Here is a tiny trained network, its code and every weight. The questions are about switching its units off for an input and a class, where a switched-off unit gives its printed mean instead of its output.

import numpy as np


def w(rows, s, z=0):
    codes = np.array(rows[::2]) - 128.0
    scale = np.full(codes.shape[1], s)
    scale[-1] = z or s
    return codes * scale


def f(y):
    return np.maximum(y, 0)


def log_softmax(a):
    a = a - a.max(-1, keepdims=True)
    return a - np.log(np.exp(a).sum(-1, keepdims=True))


def net(x, mask):
    res = np.array(x, float).reshape(1, 8) / 4 @ E
    y = f(res @ A[0][:, :-1].T + A[0][:, -1])
    res = res + np.where(mask, y, B[0][:, -1]) @ B[0][:, :-1]
    return log_softmax(res[-1] @ U[:, :-1].T + U[:, -1])


A, B = {}, {}
E = w([
[91,20,121,217,101,146,122,187,113],'x0',
[26,213,147,155,183,102,72,226,111],'x1',
[129,142,144,145,253,80,184,105,212],'x2',
[147,69,29,168,108,190,60,96,236],'x3',
[146,166,161,71,86,118,156,101,68],'x4',
[150,121,106,231,224,139,98,63,103],'x5',
[243,91,71,102,162,164,60,165,199],'x6',
[106,169,126,126,131,135,49,217,95],'x7',
],0.004)
A[0] = w([
[182,66,158,90,112,102,142,248,67,112],'N0',
[150,118,131,116,113,130,147,88,125,91],'N1',
[162,111,128,109,93,121,169,41,116,76],'N2',
[173,137,113,96,125,135,119,122,168,157],'N3',
[75,166,156,140,194,98,140,118,138,212],'N4',
[77,169,148,99,30,121,118,137,61,102],'N5',
[111,253,146,111,239,111,130,122,45,2],'N6',
[31,125,150,155,165,110,186,133,201,41],'N7',
[194,148,109,66,108,129,60,134,237,81],'N8',
[166,114,128,117,130,121,140,103,141,175],'N9',
[127,84,105,206,131,150,79,114,109,41],'N10',
[146,122,132,121,118,129,143,103,128,93],'N11',
[175,106,137,96,97,122,191,24,114,66],'N12',
[67,170,149,88,8,119,130,159,38,105],'N13',
[135,129,127,123,128,129,119,129,139,104],'N14',
[162,83,109,178,122,137,50,117,141,163],'N15',
[96,91,121,192,145,130,107,120,134,141],'N16',
],0.012,0.00097)
B[0] = w([
[136,107,215,112,127,140,173,235,150,202],'N0',
[131,143,137,123,104,133,145,98,151,159],'N1',
[134,167,144,111,66,125,153,85,187,192],'N2',
[131,115,101,90,148,162,138,109,136,172],'N3',
[92,149,116,143,187,72,141,100,110,192],'N4',
[109,142,91,95,73,152,136,138,27,225],'N5',
[164,182,209,119,197,88,70,77,65,223],'N6',
[59,136,76,160,161,83,199,144,140,188],'N7',
[160,87,66,67,210,188,134,118,151,216],'N8',
[138,148,136,107,130,151,136,107,154,164],'N9',
[131,102,121,182,81,114,61,131,132,185],'N10',
[128,135,137,124,113,131,142,104,140,149],'N11',
[134,172,152,116,57,126,171,59,191,211],'N12',
[112,147,89,85,55,161,132,161,1,254],'N13',
[132,122,124,121,136,132,125,127,130,136],'N14',
[161,104,107,157,109,148,46,124,145,202],'N15',
[114,107,105,190,94,102,108,132,137,174],'N16',
],0.026,0.0083)
U = w([
[29,116,72,199,189,58,200,147,165,103],'0',
[87,151,90,70,43,173,141,182,13,86],'1',
[188,61,58,53,228,212,121,126,180,184],'2',
[153,44,108,239,77,129,22,151,173,190],'3',
[144,198,231,127,235,61,84,75,87,2],'4',
[159,177,174,108,51,141,204,39,233,162],'5',
[158,65,252,105,136,155,178,253,151,160],'6',
],0.0043,0.00045)

Each question gives the input, the list of numbers given to net, and the class t.
The units are the neurons (one row each of A and B). Each row of codes is followed by its name. A weight is (code - 128) times the scale printed after its matrix; where a second scale follows, it is the last column's (A, B and U).
mask holds one flag per neuron, in row order. A switched-off neuron (its flag False) gives its mean, the last column of its row in B, instead of its output. The means were averaged over made-up inputs and are rounded, as every weight is.
A unit's drop is (log p(t) with every unit on - log p(t) with that unit switched off) / (log p(t) with every unit on - log p(t) with every unit switched off).
The circuit of an input: a set's keep is (log p(t) with only the set's units on - log p(t) with every unit switched off) / (log p(t) with every unit on - log p(t) with every unit switched off). Starting from the 12 units with the biggest drops (on a tie, the unit counted first), units are removed one at a time, each time the one whose removal leaves the highest keep (on an exact tie, the one counted first), for as long as the keep stays at least 0.8.
circuit, biggest first: the units of the circuit, biggest drop first
top k neurons: the k neurons with the biggest drops, biggest first
drop when u is switched off: that unit's drop, to one decimal
input [-5,-5,-1,-5,8,-1,5,3], class 5: circuit, biggest first	(N12)
input [4,-5,0,6,-4,-3,0,7], class 3: circuit, biggest first	(N10; N15)
input [1,-4,3,8,-6,-6,-8,5], class 0: circuit, biggest first	(N7; N13)
input [6,-7,-7,8,-1,-3,2,-4], class 3: top 2 neurons	(N15; N10)
input [3,6,4,7,-8,-4,2,5], class 3: circuit, biggest first	(N15; N16)
input [-7,2,0,-6,-8,-8,6,7], class 6: top 2 neurons	(N0; N15)
input [-3,-5,3,5,-3,1,6,-8], class 5: top 2 neurons	(N12; N2)
input [2,-6,2,2,-1,3,4,5], class 2: top 2 neurons	(N8; N3)
input [4,6,3,3,0,5,-4,5], class 0: top 3 neurons	(N7; N16; N4)
input [5,-1,5,-5,0,-2,-7,-2], class 0: top 2 neurons	(N7; N4)
input [1,1,2,0,2,-2,1,-3], class 5: top 4 neurons	(N13; N6; N8; N5)
input [-8,-2,-3,-7,1,1,4,7], class 4: drop when N6 is switched off	3.0
input [0,-2,-1,2,-7,6,-4,7], class 3: drop when N9 is switched off	0.0
input [-8,2,-7,8,0,6,1,7], class 2: circuit, biggest first	(N8)
input [-5,5,6,1,4,-3,0,0], class 4: drop when N6 is switched off	0.2
